In the rows, zero is written as 128.
Each row has a class, written after it.
[132 137 140 137 126 114 105 152 133 161 103  92 153 108  72 135 103 105
 157 143 219 115  74 143 132 166 119 158 142 127 128 146 117 123 121 108
 135 130 168 116 149 178 139 147 123 185 119 127 135] -> E
[128 119 135 153 151 163 152 142 164 121 116 126 143 146 106 148 109 114
 124 110 144 109 100 165  94 118 139 114 145  70 148 139 116 132 112 109
 154  96 145 117 153 118 115 114 132 147 119 139 128] -> V
[121  92  95 173 127 166 138 152 123 115 181  88 166 115 222 110 155 149
 146  73 112 162 107 137 131  89 180 126 159 156 122 137 114 173 161 192
 163 105  76 166 134  80  98  88 123 110  84  49 102] -> M
[ 79 126  71 175 190 144 131  81 205 151 154 182  66 120  51  62 168 178
 148 119 170 111 188 139 136 147 117 141 131 118 114 128 117  76 132 185
 128 104  66 112 195 100  95 156 125  99 162 174 106] -> E
[118 154 118 142 146  93 127 144 117 115 115  85 145 118 114 169 111 119
 154 147 194 120  79 133 145 169 126 159 152 151 132 138 150 149 132 102
 120 112 162 131 130 168 109 157 125 179 127 104 136] -> Z
[ 97 145  91 130 142  82 109 151 128 142 117  79 125 109 100 155 138 132
 142 162 204 136  97 120 124 184 125 161 145 161 124 139 145 119 120  97
 134 116 144 118 145 158 115 139 119 177 112 113 120] -> K
[110 137 134 160 155 147 146 151 155 128 105 141 118 153 119 135  92 131
 118 116 134 112 108 155  96 108 152 128 148  79 135 155 122 153 120 104
 133  85 137 123 155 108 107 114 137 136 105 160 143] -> M
[115 137 133 121 124  95 127 139 127 146 113  66 124 120 109 146 134 124
 143 149 198 126 111 142 155 194 116 141 144 179 131 131 150 127 118 104
 136 130 162 143 139 178 113 163 107 179 128 118 112] -> Z
[120 148 112 134 100  94 120 160 118 134 123  85 143 120  68 158 131 129
 140 153 174 125  87 139 128 162 132 149 149 139 141 146 164 145 123 107
 120 119 163 141 128 157 130 141 131 178 111  72 122] -> L
[167 119 143 104  89 135 152 113 164 122 121 101 162 145  86 147 119 126
 122 124 157 114  96 116 118 153 139 117 144 106 119 143  87  97  88 139
 158 106 119 117 169 137 137 150 131 113 117 138 133] -> V
[121 150 124 136 134  86 130 142 113 146 127  92 135 115  85 129 126 145
 124 148 172 107 117 141 104 190 123 153 148 144 133 127 150 131 121 112
 151 144 165 151 143 164 148 149 118 160 117  90 119] -> L
[ 96 151 107 129 131 115 145 157 143 135 107  77 142 109 118 155 112 126
 149 137 212 135  98 119 122 196 132 158 155 180 133 159 156 149 116  97
 138 134 156 115 122 177 108 157 106 204 133 101 123] -> Z
[118 144 122 137 122 103 112 149 110 145 118  91 147 119  90 126 131 146
 140 166 174 138  95 134 118 168 127 150 152 171 128 156 154 122 130 107
 145 154 148 126 121 161 139 152 127 155 102  74 117] -> L
[131 113  50 152 164  65 148 150 206 138  87 136  78 149  56  96  92 137
 102 121 202 119 159 141  60 151 132 171 113 122  94 121 132  95 172  89
  85 142 131 126 121 102 168 150 138 120 156 165 113] -> M
[ 99 156 141  91 161 103 112 138 157 139  93 127  59  82 186 144  98  99
 117 154 133  78 159 106 178 113 154 171 126 179 151 163 161 113  98 116
 118 153  74 125 144 165 116 161  99 145 167 161 111] -> Z
[110 137 122 157 152 150 153 157 151 139 104 138 121 159 117 137  95 125
 115 120 133 116  96 148  91 109 145 131 151  80 128 150 124 153 120  93
 124  87 149 115 148 106 111 117 137 130  97 170 141] -> M
[ 79 179 182 132 125 115 115 129 137 114 100 109  90 136 100 133  68  75
 130 131 166 139 171 130  76 115 115 178 136  93 128 151  88 130 126 101
 152 117 151  80 101  53 113 143 120 167 166 161 116] -> Z
[143 107 117 183 149 120 140 111 196 140  93 131 197 172  62 146 139 119
 125 109 183 123 103 168 112 140 126 113 141 122  95 176 137 114 126 129
  80 148 126 148 103 162 168 186 124 119 157  99 149] -> L
[167 147 126 144 109 123 139 122 161 127 121  93 112 142 147 136 105 146
 123 134 172 129 130 108 140 174 102 132 131  98 111  94  79 142 111 102
 130 104 143 148 121 120 127 114 132 115 113 124 136] -> W
[158 161 112 141  92 172 132 126 153 187 128  98 153 140  74 144 105 138
 125 127 166 106  81 105 134 143 108 148 139  92  94 128  70 117 100 127
 118  83 163 119 144 105 128 133 128 112 108 153 141] -> E
[145 137 118 171 163 122 129  96 197 144  83 118  75 143 123  95 108 151
 115 139 198 120  91 118 124 149 103 137 103  90  98 137 115 126 160 121
 119 165  82 149 122 188 110 157 150  94 170 138 182] -> E
[107 131  96 164 134 100 127 140 125 130 133 118  79 135 119 135  99 119
 128 135 177 105  85  82 119 194 163 193 154 139  90 107  72  87 141 132
 156 150 123 197 124 166 102 127 152 176  78 116 146] -> Q
[133 148 205 142 118  92 145 111 154 141 114 105 105 162 154 178 150 176
 121 121 162 138 164 135 176 171 116 115 119 100 113 136 151 121 171 152
 114 141 117 185  84 118 110 166 130  65 172 105 159] -> Z
[111 139 142 171 143 174 133 157 169 156  96 132 138 147 119 130  91 129
 121 113 149 101  95 170  96 109 128 139 129  71 126 148  93 147  97 105
 141  98 141 110 158 124 107 103 130 146 105 166 133] -> E
[112 143 131 163 142 160 147 142 145 125 109 142 116 172 108 133 124 116
 115 127 149 118 109 158  91 132 128 131 135  79 128 151 113 145 100 106
 129  90 129 124 140 130 103 118 145 155 111 161 135] -> Q
[120 162  28 111 189 105 150 133 208  43 201 148 127 114 137 171 171 114
 104  90  92 114 118 122 161 130 157 154 166 135 100 114 170 104 134 162
 104 125  90 115 114 144 180 146 119 138 121 153 128] -> V
[125 147 120 100 107  77  65  91 175 107 126  77  61 103  60 136  87 112
 145  91 177  77 150 156  83 163 144 157 105 115 156  80  98 142  88 156
 100 117 155  65 142 114  60  85 112 158 200 118 107] -> E
[119  99  49 214 142  89 153 102 168 123 159 115 137 136 159 112 159 133
 136 124 131 153 106 173 134 173  97 146 192  58  97 205  73 134  93 141
  75 100 104 174 101 176 104 112 173 147 154 107 177] -> L
[136 140 160 160 125 146 101 114 146 203 121  97  81 141 138 124 151 134
 118 148 197 137  99 125 174 156 101 111 137  90 118 129  45 121 102 143
 140 117 125 143 155 146 120 110 132 115 127 146 152] -> E
[114 142 128 158 138 168 143 140 144 132 115 133 119 165 108 135 124 113
 118 136 152 114  98 149 102 141 131 138 146  76 128 150 114 153  93 105
 119  87 130 124 137 127  98 114 149 155 111 159 136] -> Q
[155 134 133 141 104 119 130 102 115 141 161 105 124 141 109 115 128 164
 137 121 152 149 117  92 130 183 121 116 138 129 129 110  84 119  96 155
 159  89 119 141 139 117 142  96 128 140 140  91 140] -> L
[155 124 137 123  89 133 132 103 120 153 138  95 139 154  98  90 145 132
 121 148 163 145  79 100 133 180 106 127 144 124 122  77  89 127  96 131
 130 109 130 130 135 146 143 125 132 101 116 119 143] -> L
[ 60 161  73 143 119  87 147 115 183 172  76 124 113 124 114 162 144 125
 102 143 142 147 126 121  87  50 101 164  92 119 111 176  98 127 146 154
  83 172 120  85 158  64 124  97 132 108 157 117  71] -> K
[108 146  65 150 122  53 145 140 235  92 124 148  61 113  72 168 201  81
 128  90 128 147 137 101 122  89 152 119 118 122 163 155  76 138 134 228
  70 143  94 153 180 162 132 167 127 155 148 145 125] -> P
[105 151 107 138 139  90 120 125 133 124 120  92 108 119  77 131 144 114
 131 162 174 127  99 127 146 194 120 170 133 144 120 156 154 101 133 107
 110 122 152 123 110 179 129 155 119 174 126 114 120] -> Q
[130 139 110 102 171  68  83 104  95 165  97 123 102 124  87 157 145 183
  90 147 145  73 150 107  67 156 109  84 121 121 159 148 147  97 102 113
 119 187 204 118 192 160 127 174 119 155 199  80 107] -> V
[170 133 155 131 104 117 143 108 143 175 110  77  91 140 123 120 101 121
 136 138 181 133 105 102 150 170  90 124 115 107 119 106  57 111  98 115
 133 122 151 129 144 125 102 118 118  95 114 128 126] -> W
[121 156 147 170 160 103  71 110 198 104  84 100 102 154 160 139 147 191
 102 157 135 112  50 132 173 125 103 147 108 137 138 147 145 129 100 123
 105 107 106 137 128 209  85 115 161 139 153  30 152] -> Q
[ 96 131 141 124 102 118  79 108 124 194 118 136  73 146  46 179 122 150
 106 115 149 100 132 127  69 151 151 117  96 104 114 133 119 118 129 145
  54 147 182 132 135  61  69 123 157 101 149  75 119] -> K
[134 128 137 144  94 149 148 140 143 171 134  84 119 137  86 114  91 157
 126 120 150 147  96  64 156 164 118 122 141  86  91 129  84  96 133 118
 141  89 161 157 129  92 112 131 101 110 104 127 138] -> M
[166 121  77 110  98 115 140 167  96 103 141 155 154 121 134  99 156 214
 144 151 198 138 137  96 228 181 173  78 132 152 111 116 184 118 141 163
 144 155  61 204 187 176 168 115  66 146  96 113  94] -> L
[144 164 111 161 118 116  53 144  98 185 156  86  74 146 166 134 148 173
 126 143 184 136 136 137 157 206 125 153 156 142 107  87 125  91 144 179
 107 115 121 180 110  83 125 146 109 150 173 120 102] -> Q
[141 134 117 129 121 110 121 145 142 139 132  82 141 115  57 162 141 121
 154 142 196 131  78 138 154 159 130 141 157 137 151 148 165 103 146 111
 147 128 171 112 149 170 142 158 125 178 123  85 113] -> V
[157 153  77 157 163  99 115 126 157 128 148 134  53 140 103 128 150 108
 163 173 250 129 132 129 202 171 146 184 177  83 138 156 170 150 129 138
  75 100  69 124 177 148 163 120 150 175 169 178 112] -> Q
[188 118 145 192 151 153  83 102 221 196  98 126  79 147 127  99 134 160
 159  91 200 130 151 140 178 131 119  99 131  91 117 158 110  75 164 190
  93 155  71 163 121 148  96 180 102  57 203 130 154] -> E
[148 172  82 149 126  82 160 157 165 104 167 147  62 116 162  67  93 158
 160 144 162 199 128  47 248 145 141 215 110  92  93 178 135  85 165 167
 126  97  37 119 133  74 169  77 104 155  99 140  87] -> W
[136 156  16 124 133 114 178 120 164  92 135 159 196 110 102 143 168 156
 105 141  94  96 135  88 109  89 126 137 179 152 136 155  71 106  92 117
 200 128 127 104 196 195 160 144 145 183  69 152 117] -> V
[113 105 143 166 172 152 121  95 170 211 143 112 119 165  96 112 138 144
 152 110 183 142 103 122 158 116  80 139 127 140 101 145 155  90 132 141
 131 163  98 109 152 127 131 166 138 138 198 131 130] -> E
[161 106 123 138 132 133  81 105 189  93 146 126  42 176  75  82 168 126
 138 121 144 148  89 171 205 109 140 115 154  93 112 173 144  45 156 171
 118 161  57 185 109 163  90 131 138  97 157  88 152] -> L
[160 119 154 134 102 124 117 111 150 166 140  75 116 146 122 125 157 136
 122 140 117 158 115  91 123 154 106 120 128 140 128 140  72 129  90 145
 116 119 150 148 123 121 133 138 139 124 126 132 141] -> P
[146 150 136 157  85 126  60  80 111 141  91 140 105 135 122  89  95 160
 100 133 172 107 148  99 130  84 101 123  69 107 108 127  65 100 119 122
 125 123 129  99 176 136 143 150 116 105 181  92 131] -> E
[136 117 135 135 145 167 151 147 170 117 109 121 146 141 112 146 110 119
 122 119 132 107  92 156  95 126 147 118 147  78 148 150 126 127 106 107
 151  94 138 123 150 121 120 114 131 141 112 142 124] -> V
[ 70  81  96 171 128 145 130  72 179  87 143 113 106 172 187 136 193  95
  92 114  88 147 113 138 134 151 154 142 130 138  96 153 110 112 104 146
  84  93  52 129  85 157 116 146 139 106 160 136 143] -> Q
[107 154 123 122 132 101 132 146 134 162 120  96 141  94  69 134 141 104
 147 135 211 140 103 131 120 157 116 162 135 138 136 149 146 129 141 119
 129 145 157 103 134 151 122 146 118 151 113  93 122] -> K
[109 152 112 157 150  81 120 151  94 148 146  90 139  99 106 133 106 131
 146 147 176 138  73 126 147 169 133 163 158 141 111 163 154 136 148 125
 128 119 153 120 161 149 145 174 124 173 111 113 129] -> M
[143 164 105  95 160  97  89 113  98 107 103 151  75 152 102 124 109 134
 139 160 199 116 143 148  43 164 122 164 169 118 153 148 130 105 133 129
 136 133 153 131 177  90 172 117 156 212 228 156 110] -> Z
[133 144  97 191 103 103  93 112 137 188 128  90 116 127 194 200 155  96
 110 112 127 135 148 124 169  89  91 116 139 114 108 150  99 124 120 123
  55 119 105 109 109 169 108 227 115  66 186 150 169] -> K
[ 99 153  81 140 149  72 102  86 117 163  80 129 137 121  89 123 113 187
 123 152 125 122 133  68  88 107 114 117 121 137 109 141 114 120 172 138
  84 197 179 124 101  92  64 142 129 121 156  87 121] -> M
[110  93 114 201 182 107 124 113 215 148 157  90  65 143 156 131 161 148
 125  87 140 137 201 150 139 141 108 119 140 139  94 195 143 117 118 128
  99 206 122 167 112 175 103 196 117 104 168 108 140] -> P
[161 157 112 152 100 133  98 139 146 198 112 116 113  97 118 125 102 122
 117 117 155 113 103  95 106 144 102 128 121 115 113 124  23 115 106 143
 108 118 164 136 140 150 132 142 135 127 116 126 153] -> E
[124 143 117 111  86 111 106 123 138 136 136  94 109 138 151 150 151 145
 120 135 156 164 129  82 145 159 117 105 146 120 109 106  51 119  86 143
 142 114 105 117 136 126  95 104 116 124 119 155 140] -> K
[113 144 120 136 131 101 138 148 135 128 125  93 133 102  92 155 107 126
 157 150 180 131  97 146 143 193 107 163 155 168 116 153 152 116 140  90
 131 128 175 141 130 180 135 160 137 185 121 110 130] -> Z
[ 98 125 171  94 115  95  98 111 163 173 102 141  75 186  56 148 120 128
 138 163 160 133 184  44 132 197 166 127 143 117 108 188 139 121  51 125
  61 148  99  86 129  95  86 152 141 181 144 220 107] -> Q
[151 176  61 157 206 122 118 162 117 108 114 149 121  79 154  72 142 161
 119 124 186 135 132 104  62 143 160 134 131  91 167 193 145 183 162 192
 127 164  60 100 156 115 130 191  93 127 178  77  99] -> W
[143 115  94 155 128 141  84 133 203 202  70 148 128 109 119  62 119 155
 166 146 212 134 145 125 116 138 164 178 144 169 144 158 128 125 133 142
  75 156  91 108 124 124  83 100 142 132 113 103  93] -> K
[135  86 113 118 154  99  82  83 186 130 166 112  89 177 178 141 225  81
 123  93  98 156 145 132 153 121 147 129 153 177 135 159 110  88  78 181
  55 136 120 145  93 139 147 125 128 143 172 131 138] -> P
[142 168 140 109  90 148 135 129 142 149 122 138 100 161 161 152 117 138
 140 126 175 144 100  76 153 162 102 134 157 153 114  99  83 100  95 116
 122  94 162 145 135 149 124 121 148 125 109 126 172] -> Z
[145 101 129  69 166 121 119 146  70 137 176 137 129 105  80  81 230 120
 173 131 174 137 101 143 134 145 155 109 150 195 160 144 159  95 142 204
 144 192 138 190 168 156 101 158 128 127  76  65 120] -> P
[107 146  53 172 170 111 126 199 138 147 129 199  95  92 143 152 118 158
 167 133 194 109 151 160 134 155 105 144 196 108 117 119 139 132 171 114
  66 162 168 226 120 157  83 141 183 174 119 115 161] -> Z
[ 96  83  83 162 120 130 169  91 195 107 138 144  59 206 198 150 194 132
 126  81 148 168 171 127 154 143 167  99 108 168 126 178 161 108 107 130
  90 117  69 139  92 186  97 143 115 120 165 143 178] -> P
[159 158 158 106  85 138 118 113 120 129 158 104 100 140  94 147 118 118
 139 128 173 135 121  66 153 168 109 122 140 104  95 109  87 119 105 134
 119 121 140 141 119 122 111 135 145 108 117 114 155] -> Q
[ 96 145 121 150 130  90  94 134 100 128 139  76 101 133  90 183 152 119
 143 171 186 138  96 137 142 194 124 150 148 165 123 147 149 127 124  98
 124 120 160 118 129 171 124 152 148 188 118 101 120] -> Q
[109 141 113 122 150 105  88  88 135 123 155 144 109 120 143 147 131 152
 138 111 177 139 137 122 226 176 120 119 121 137 107 147 132  33  99 135
 115  88 107 125  81 148 119  95  75 176 208 107 167] -> K
[150 127 122 150 130 105 117 147 142 116 123  78 135  98  52 156 103 121
 151 135 193 110  89 138 120 170 139 142 146 119 149 140 151 117 153 106
 159 120 162 130 161 168 140 173 126 177 132  85 118] -> V
[129 137 138 158 158 153 154 156 177 119  94 134 131 149 131 128  94 120
 128 122 138 114 110 159  86 133 134 142 136  72 138 150 120 167 109 102
 124 101 132 130 133 103 101 116 141 145  98 146 123] -> W
[117 105  74 112  62 113 124  90 118 121  75 144 166 172  52 139  81 173
 125 146 178 119 115 153  28 145 154 132 136 130  92 161 107 106 130 114
 102 149 149  81 144  81 110 128 158 135 179 144 119] -> M
[162 113 108 146 120 114 134 131 164 160 147  81 101 136 131 114 126 144
 128 119 122 143 129  97 105 168 102 135 138 148 115 107  34  90  83 133
 143 122 150 148 125 132 115 128 119 119 114 163 140] -> P
[164 120 145 140 156 160 161  87 137 132 199  96 122 119  91 106 157 180
 165 100 169 130 100 127 148 149 121 148 114 210 141  94 137 103 155 182
 237 106  72 144 184 104 126 130 160  98 114   8 109] -> W
[117 124 123 119 117  98 109 153 143 108 125  74 171 104  79 180 123 127
 160 155 189 132  77 140 129 172 137 147 164 152 130 137 172 118 142 122
 140 138 151 117 145 143 145 166 133 181 131  93 104] -> V
[116 139 134 110 128  88 121 127 124 120 110  85 150 112  86 146 131 139
 135 167 176 124  94 124 124 195 134 130 140 157 138 144 152 129 102 125
 139 129 132 132 139 155 153 137 106 164 145  96 117] -> L
[190 147  90 171 153 151 146  94 135 182 127 103 126 124 132 101 148 163
 144 120 171 145 130 104 140 170  89 104 139 121 147 133  71 110 140 155
 126  64 144 164 112 114 114 123 107 120 179 105 143] -> Z
[151 123 116 153 113 103 146 125 142 179 135 108 133 148 117 102 135 117
 117 118 174 148 134  88 118 134  98 119 129 114 115 107  76 152  92 140
 111 131 110 143 149 121 157 132 129 133 140 123 124] -> L
[109 149 124 115 199 123 123 113 156  76 207  84  77 106 174 155 145 140
 144  99 101 112 102 137 184 147 109 128 174 119 129  86 148  70 118 165
 190 117 102 142 130 139  72 132 103 107 153 117 149] -> V
[ 82 126  50 234 177 161 151 166 155 185 145 136  66 153 125  88 143 145
 115  94 160 152 102  77 178 140 113 148 145  84 139  94 121 122 168  94
 111 114 142 126 100 176  68 155  93 161 134 129 143] -> Z
[167 134 104 109 131 121 112 130 141 168 131  79 107 120 107 127 163 128
 115 151 196 124 105  99 172 149 115 115 139  97 112 123  67 105  96 147
 121  99  96 165 149 113  98 123 112  88 121 130 134] -> K
